Below is a small trained network, with its code and all its weights. Each question gives an input and a target symbol and asks what happens when units are switched off, that is, made to give their printed mean instead of their output.

import numpy as np


def w(rows, s, z=0):
    codes = np.array(rows[::2]) - 128.0
    scale = np.full(codes.shape[1], s)
    scale[-1] = z or s
    return codes * scale


def f(y):
    return np.maximum(y, 0)


def softmax(a):
    e = np.exp(a - a.max(-1, keepdims=True))
    return e / e.sum(-1, keepdims=True)


def log_softmax(a):
    a = a - a.max(-1, keepdims=True)
    return a - np.log(np.exp(a).sum(-1, keepdims=True))


def net(x, mask):
    ids = ['αβγζηθλμξστψ'.index(c) for c in x.split()]
    T = len(ids)
    res = E[ids] + P[:T]
    q, k, v = (res @ M[0].T for M in (Q, K, V))
    z = softmax(np.where(np.tri(T) > 0, q @ k.T / 2**0.5, -1e9)) @ v
    res = res + np.where(mask[0], z, O[0][:, -1]) @ O[0][:, :-1]
    y = f(res @ A[0][:, :-1].T + A[0][:, -1])
    res = res + np.where(mask[1:9], y, B[0][:, -1]) @ B[0][:, :-1]
    return log_softmax(res[-1] @ U[:, :-1].T + U[:, -1])


Q, K, V, O, A, B = {}, {}, {}, {}, {}, {}
E = w([
[51,115,55],'α',
[114,192,87],'β',
[89,173,65],'γ',
[225,169,145],'ζ',
[216,147,124],'η',
[244,97,123],'θ',
[251,72,139],'λ',
[83,107,252],'μ',
[52,141,46],'ξ',
[249,117,125],'σ',
[152,182,109],'τ',
[195,139,98],'ψ',
],0.014)
P = w([
[138,79,233],'0',
[220,103,17],'1',
[208,106,4],'2',
[214,106,11],'3',
[214,105,7],'4',
[210,109,12],'5',
[206,112,5],'6',
[211,113,11],'7',
[215,107,5],'8',
[228,131,5],'9',
],0.0038)
Q[0] = w([
[75,119,216],'H0',
[52,102,254],'H0',
],0.017)
K[0] = w([
[175,122,2],'H0',
[183,158,18],'H0',
],0.015)
V[0] = w([
[134,7,116],'H0',
[211,135,162],'H0',
],0.02)
O[0] = w([
[83,74,253,158],'H0',
[110,12,70,255],'H0',
],0.015,0.0093)
A[0] = w([
[183,166,102,85],'N0',
[136,96,169,56],'N1',
[166,252,120,87],'N2',
[188,130,225,208],'N3',
[13,162,107,152],'N4',
[51,124,228,253],'N5',
[174,145,36,82],'N6',
[24,141,79,174],'N7',
],0.011,0.0076)
B[0] = w([
[200,213,185,185],'N0',
[129,189,252,180],'N1',
[211,55,160,229],'N2',
[20,123,137,200],'N3',
[254,153,219,155],'N4',
[79,250,136,223],'N5',
[29,179,70,254],'N6',
[181,127,186,189],'N7',
],0.009,0.011)
U = w([
[105,165,170,69],'α',
[148,153,86,151],'β',
[217,109,129,157],'γ',
[2,103,54,82],'ζ',
[97,64,76,190],'η',
[138,38,168,97],'θ',
[68,72,191,87],'λ',
[35,143,121,209],'μ',
[214,83,211,2],'ξ',
[202,3,143,112],'σ',
[30,187,60,149],'τ',
[154,57,96,186],'ψ',
],0.0074,0.0053)

Each question gives the input, a string of symbols that net reads in full, and the target symbol t.
The units are the heads (2 rows each of Q, K, V and O) and the neurons (one row each of A and B). Each row of codes is followed by its name. A weight is (code - 128) times the scale printed after its matrix; where a second scale follows, it is the last column's (O, A, B and U).
mask holds one flag per unit, heads first, then neurons. A switched-off unit (its flag False) gives its mean, the last column of its rows in O or B, instead of its output. The means were averaged over made-up inputs and are rounded, as every weight is.
A unit's drop is (log p(t) with every unit on - log p(t) with that unit switched off) / (log p(t) with every unit on - log p(t) with every unit switched off).
The circuit of an input: a set's keep is (log p(t) with only the set's units on - log p(t) with every unit switched off) / (log p(t) with every unit on - log p(t) with every unit switched off). Starting from all 9 units, units are removed one at a time, each time the one whose removal leaves the highest keep (on an exact tie, the one counted first), for as long as the keep stays at least 0.8.
circuit, biggest first: the units of the circuit, biggest drop first
top k neurons: the k neurons with the biggest drops, biggest first
drop of u: that unit's drop, to one decimal
input ζ τ η σ σ ζ λ τ, target ζ: circuit, biggest first => [H0 N6]
input λ σ λ ψ, target λ: circuit, biggest first => [H0 N5]
input γ γ τ, target γ: circuit, biggest first => [H0 N2]
input λ λ τ, target λ: circuit, biggest first => [H0 N1]
input τ θ τ α, target τ: top 2 neurons => [N6 N2]
input α τ ξ σ η, target α: circuit, biggest first => [H0]
input α γ σ σ ζ β ζ, target α: top 2 neurons => [N3 N5]
input γ λ η ξ θ λ λ γ ξ, target γ: circuit, biggest first => [H0 N2 N4]
input γ σ λ ζ η λ, target γ: top 3 neurons => [N2 N0 N5]
input β σ λ, target β: top 2 neurons => [N6 N0]
input ξ λ γ λ λ, target ξ: circuit, biggest first => [H0 N2]
input σ σ η τ σ γ η ψ β β, target σ: circuit, biggest first => [H0 N6]
input τ τ γ, target τ: circuit, biggest first => [H0 N6]
input τ η γ α γ μ ξ ψ β μ, target τ: circuit, biggest first => [H0 N2]
input β τ η τ η, target β: circuit, biggest first => [H0 N6 N2 N0]
input β λ λ ψ ζ ζ, target β: circuit, biggest first => [H0 N6 N2]
input η θ β σ γ λ σ τ, target η: top 2 neurons => [N5 N3]
input α β γ, target α: top 2 neurons => [N5 N3]
input ζ ψ η ζ σ, target ζ: top 2 neurons => [N6 N2]
input σ τ ψ, target σ: top 2 neurons => [N6 N5]
input γ τ λ β β η, target γ: drop of N0 => 0.2
input ζ λ θ η, target ζ: drop of H0 => 0.7
input λ τ λ ψ λ ψ α η β, target λ: drop of H0 => 1.1
